Here is a tiny trained network, its code and every weight. The questions are about switching its units off for an input and a class, where a switched-off unit gives its printed mean instead of its output.

import numpy as np


def w(rows, s, z=0):
    codes = np.array(rows[::2]) - 128.0
    scale = np.full(codes.shape[1], s)
    scale[-1] = z or s
    return codes * scale


def norm(h):
    return h / np.sqrt((h * h).mean(-1, keepdims=True) + 1e-5)


def f(y):
    return y / 2 * (1 + np.tanh(0.7978845608 * (y + 0.044715 * y**3)))


def log_softmax(a):
    a = a - a.max(-1, keepdims=True)
    return a - np.log(np.exp(a).sum(-1, keepdims=True))


def net(x, mask):
    res = np.array(x, float).reshape(1, 7) / 4 @ E
    u = 0
    for l in range(2):
        y = f(norm(res) @ A[l][:, :-1].T + A[l][:, -1])
        res = res + np.where(mask[u : u + 3], y, B[l][:, -1]) @ B[l][:, :-1]
        u += 3
    return log_softmax(norm(res)[-1] @ U[:, :-1].T + U[:, -1])


A, B = {}, {}
E = w([
[123,150,120,165,97,136,143,107,132,128],'x0',
[133,130,124,138,131,125,131,124,119,132],'x1',
[123,138,120,134,132,142,124,118,134,147],'x2',
[146,150,123,134,151,123,107,113,91,137],'x3',
[98,3,35,152,193,197,162,54,108,92],'x4',
[250,100,226,197,100,179,4,177,154,130],'x5',
[121,15,200,105,107,111,198,39,27,229],'x6',
],0.0061)
A[0] = w([
[63,217,4,70,175,57,178,158,134,55,137],'0.n1',
[77,217,219,40,71,40,206,121,73,218,3],'0.n2',
[234,43,191,95,78,111,119,53,97,155,86],'0.n3',
],0.0045,0.0063)
B[0] = w([
[79,40,186,223,116,117,131,144,130,236,253],'0.n1',
[175,23,161,110,216,228,90,104,69,255,189],'0.n2',
[29,116,95,204,98,121,122,133,166,216,200],'0.n3',
],0.0099,0.0048)
A[1] = w([
[149,29,12,147,174,211,92,95,127,2,77],'1.n1',
[101,15,40,167,182,157,171,81,130,97,192],'1.n2',
[68,98,33,8,132,70,234,34,36,88,1],'1.n3',
],0.0071,0.0031)
B[1] = w([
[42,134,196,206,88,58,159,190,83,216,181],'1.n1',
[160,112,91,8,176,183,102,64,151,90,255],'1.n2',
[255,175,119,177,76,153,80,176,160,59,172],'1.n3',
],0.011,0.0083)
U = w([
[12,120,168,222,76,48,145,163,120,203,4],'0',
[80,62,86,118,158,164,159,67,124,151,212],'1',
[223,182,85,134,85,146,93,129,164,2,162],'2',
],0.0097,0.0022)

Each question gives the input, the list of numbers given to net, and the class t.
The units are the neurons (one row each of A and B). Each row of codes is followed by its name. A weight is (code - 128) times the scale printed after its matrix; where a second scale follows, it is the last column's (A, B and U).
mask holds one flag per neuron, layer by layer. A switched-off neuron (its flag False) gives its mean, the last column of its row in B, instead of its output. The means were averaged over made-up inputs and are rounded, as every weight is.
A unit's drop is (log p(t) with every unit on - log p(t) with that unit switched off) / (log p(t) with every unit on - log p(t) with every unit switched off).
The circuit of an input: a set's keep is (log p(t) with only the set's units on - log p(t) with every unit switched off) / (log p(t) with every unit on - log p(t) with every unit switched off). Starting from all 6 units, units are removed one at a time, each time the one whose removal leaves the highest keep (on an exact tie, the one counted first), for as long as the keep stays at least 0.8.
units of the circuit, in order: the units of the circuit, biggest drop first
top k neurons: the k neurons with the biggest drops, biggest first
top k neurons in layer l: the k neurons of layer l with the biggest drops, biggest first
drop of u: that unit's drop, to one decimal
input [2,6,1,-2,2,1,-3], class 0: top 4 neurons : 1.n1; 0.n3; 0.n2; 0.n1
input [0,5,4,4,6,0,3], class 2: top neuron in layer 0 : 0.n1
input [4,-7,7,-2,-7,-3,7], class 1: top 2 neurons : 0.n2; 1.n1
input [5,-4,-8,6,-7,-1,7], class 1: top 3 neurons : 0.n2; 1.n1; 0.n1
input [7,6,-4,-5,-2,2,-1], class 2: top 3 neurons : 0.n1; 1.n1; 0.n3
input [5,-3,0,6,-7,-8,2], class 1: top 3 neurons : 0.n2; 1.n1; 0.n3
input [0,8,-3,7,5,-3,8], class 2: units of the circuit, in order : 1.n3; 0.n1
input [-6,8,-7,-2,1,-7,8], class 2: top 2 neurons : 1.n3; 0.n1
input [2,3,-6,-5,-5,-1,-8], class 0: top 3 neurons : 1.n2; 0.n1; 1.n3
input [-7,-1,8,-3,-1,-2,-2], class 0: top 2 neurons : 1.n2; 0.n2
input [-3,6,-1,3,3,-8,2], class 2: top 3 neurons : 1.n3; 0.n3; 0.n2
input [7,-5,7,-1,-7,2,-2], class 2: top 2 neurons : 0.n1; 1.n1
input [0,-7,3,-1,3,-1,6], class 2: units of the circuit, in order : 0.n1; 1.n3
input [-4,-7,-3,-4,6,5,-4], class 0: top neuron in layer 1 : 1.n1
input [0,-1,4,7,-8,3,0], class 2: top 2 neurons in layer 0 : 0.n1; 0.n3
input [6,-7,3,-2,0,0,-7], class 0: top 2 neurons : 1.n2; 1.n3
input [-2,6,4,8,0,-5,-4], class 0: top 2 neurons : 0.n1; 0.n2
input [8,-1,-6,-6,-8,-3,6], class 1: top 3 neurons : 0.n2; 1.n1; 0.n1
input [-3,8,6,2,5,2,-1], class 0: top 2 neurons : 1.n1; 0.n1
input [-4,-8,0,2,0,7,6], class 0: units of the circuit, in order : 1.n2
input [6,6,5,-7,-5,-5,4], class 1: drop of 0.n2 : 2.8
input [-6,8,6,2,-2,-6,-7], class 0: drop of 1.n2 : 0.1
input [1,4,6,-6,5,-6,8], class 2: drop of 1.n3 : 0.6
input [-8,-7,-1,2,6,-6,7], class 2: drop of 1.n3 : 0.6
